Here is a tiny trained network, its code and every weight. The questions are about switching its units off for an input and a class, where a switched-off unit gives its printed mean instead of its output.

import numpy as np


def w(rows, s, z=0):
    codes = np.array(rows[::2]) - 128.0
    scale = np.full(codes.shape[1], s)
    scale[-1] = z or s
    return codes * scale


def f(y):
    return y / 2 * (1 + np.tanh(0.7978845608 * (y + 0.044715 * y**3)))


def log_softmax(a):
    a = a - a.max(-1, keepdims=True)
    return a - np.log(np.exp(a).sum(-1, keepdims=True))


def net(x, mask):
    res = np.array(x, float).reshape(1, 8) / 4 @ E
    y = f(res @ A[0][:, :-1].T + A[0][:, -1])
    res = res + np.where(mask, y, B[0][:, -1]) @ B[0][:, :-1]
    return log_softmax(res[-1] @ U[:, :-1].T + U[:, -1])


A, B = {}, {}
E = w([
[128,128,128,127,127],'x0',
[128,127,128,131,131],'x1',
[126,128,129,129,132],'x2',
[217,226,97,71,199],'x3',
[132,127,130,126,122],'x4',
[125,130,127,130,132],'x5',
[194,219,203,242,41],'x6',
[29,185,248,60,132],'x7',
],0.014)
A[0] = w([
[89,189,190,169,138,100],'neuron 0',
[124,204,222,147,93,72],'neuron 1',
[111,151,167,128,126,41],'neuron 2',
[158,130,205,252,114,209],'neuron 3',
[58,118,140,68,146,108],'neuron 4',
[98,67,162,148,79,187],'neuron 5',
[129,108,132,34,202,136],'neuron 6',
[135,61,27,109,155,197],'neuron 7',
[57,185,236,59,128,163],'neuron 8',
[127,58,71,124,190,184],'neuron 9',
[61,70,137,127,115,205],'neuron 10',
[99,125,158,13,150,159],'neuron 11',
[200,122,113,242,107,160],'neuron 12',
[210,200,144,154,167,175],'neuron 13',
[64,18,167,204,97,247],'neuron 14',
],0.015,0.011)
B[0] = w([
[145,164,157,54,79,190],'neuron 0',
[150,193,118,27,31,216],'neuron 1',
[143,146,223,124,62,146],'neuron 2',
[107,163,200,166,43,250],'neuron 3',
[113,34,125,139,183,184],'neuron 4',
[84,75,202,138,80,197],'neuron 5',
[163,117,114,98,213,202],'neuron 6',
[145,183,206,39,1,232],'neuron 7',
[134,71,105,19,210,244],'neuron 8',
[143,195,144,47,104,214],'neuron 9',
[72,55,228,104,119,198],'neuron 10',
[179,85,99,152,233,202],'neuron 11',
[93,207,131,207,48,232],'neuron 12',
[162,215,53,128,113,208],'neuron 13',
[45,37,249,144,43,252],'neuron 14',
],0.013,0.028)
U = w([
[76,87,172,60,84,246],'0',
[181,164,106,53,131,255],'1',
[43,6,161,119,193,46],'2',
[148,81,67,105,233,52],'3',
[87,102,167,220,89,83],'4',
[143,200,50,200,137,21],'5',
],0.015,0.0068)

Each question gives the input, the list of numbers given to net, and the class t.
The units are the neurons (one row each of A and B). Each row of codes is followed by its name. A weight is (code - 128) times the scale printed after its matrix; where a second scale follows, it is the last column's (A, B and U).
mask holds one flag per neuron, in row order. A switched-off neuron (its flag False) gives its mean, the last column of its row in B, instead of its output. The means were averaged over made-up inputs and are rounded, as every weight is.
A unit's drop is (log p(t) with every unit on - log p(t) with that unit switched off) / (log p(t) with every unit on - log p(t) with every unit switched off).
The circuit of an input: a set's keep is (log p(t) with only the set's units on - log p(t) with every unit switched off) / (log p(t) with every unit on - log p(t) with every unit switched off). Starting from the 12 units with the biggest drops (on a tie, the unit counted first), units are removed one at a time, each time the one whose removal leaves the highest keep (on an exact tie, the one counted first), for as long as the keep stays at least 0.8.
circuit, biggest first: the units of the circuit, biggest drop first
k most important neurons: the k neurons with the biggest drops, biggest first
drop of u: that unit's drop, to one decimal
input [6,-8,-7,4,4,-3,1,-8], class 5: most important neuron -> (neuron 12)
input [-6,8,-6,-3,5,5,1,0], class 4: circuit, biggest first -> (neuron 8; neuron 7; neuron 1)
input [3,8,-2,1,-6,5,5,4], class 1: circuit, biggest first -> (neuron 14; neuron 10)
input [6,-3,-7,0,-7,8,-8,5], class 2: 3 most important neurons -> (neuron 10; neuron 4; neuron 13)
input [5,7,6,-4,-8,4,5,0], class 4: 2 most important neurons -> (neuron 8; neuron 7)
input [1,-7,-1,6,-7,8,1,-8], class 5: 2 most important neurons -> (neuron 12; neuron 8)
input [-1,8,6,2,-6,7,-7,-1], class 1: 2 most important neurons -> (neuron 7; neuron 14)
input [3,-2,-7,7,-3,-2,-7,0], class 1: 2 most important neurons -> (neuron 7; neuron 9)
input [-3,-2,0,5,-4,4,-1,-8], class 1: drop of neuron 7 -> 0.2
input [5,1,3,8,4,-8,3,0], class 5: drop of neuron 8 -> 0.1
input [6,-5,0,-5,-8,-8,-7,1], class 2: drop of neuron 4 -> 0.2
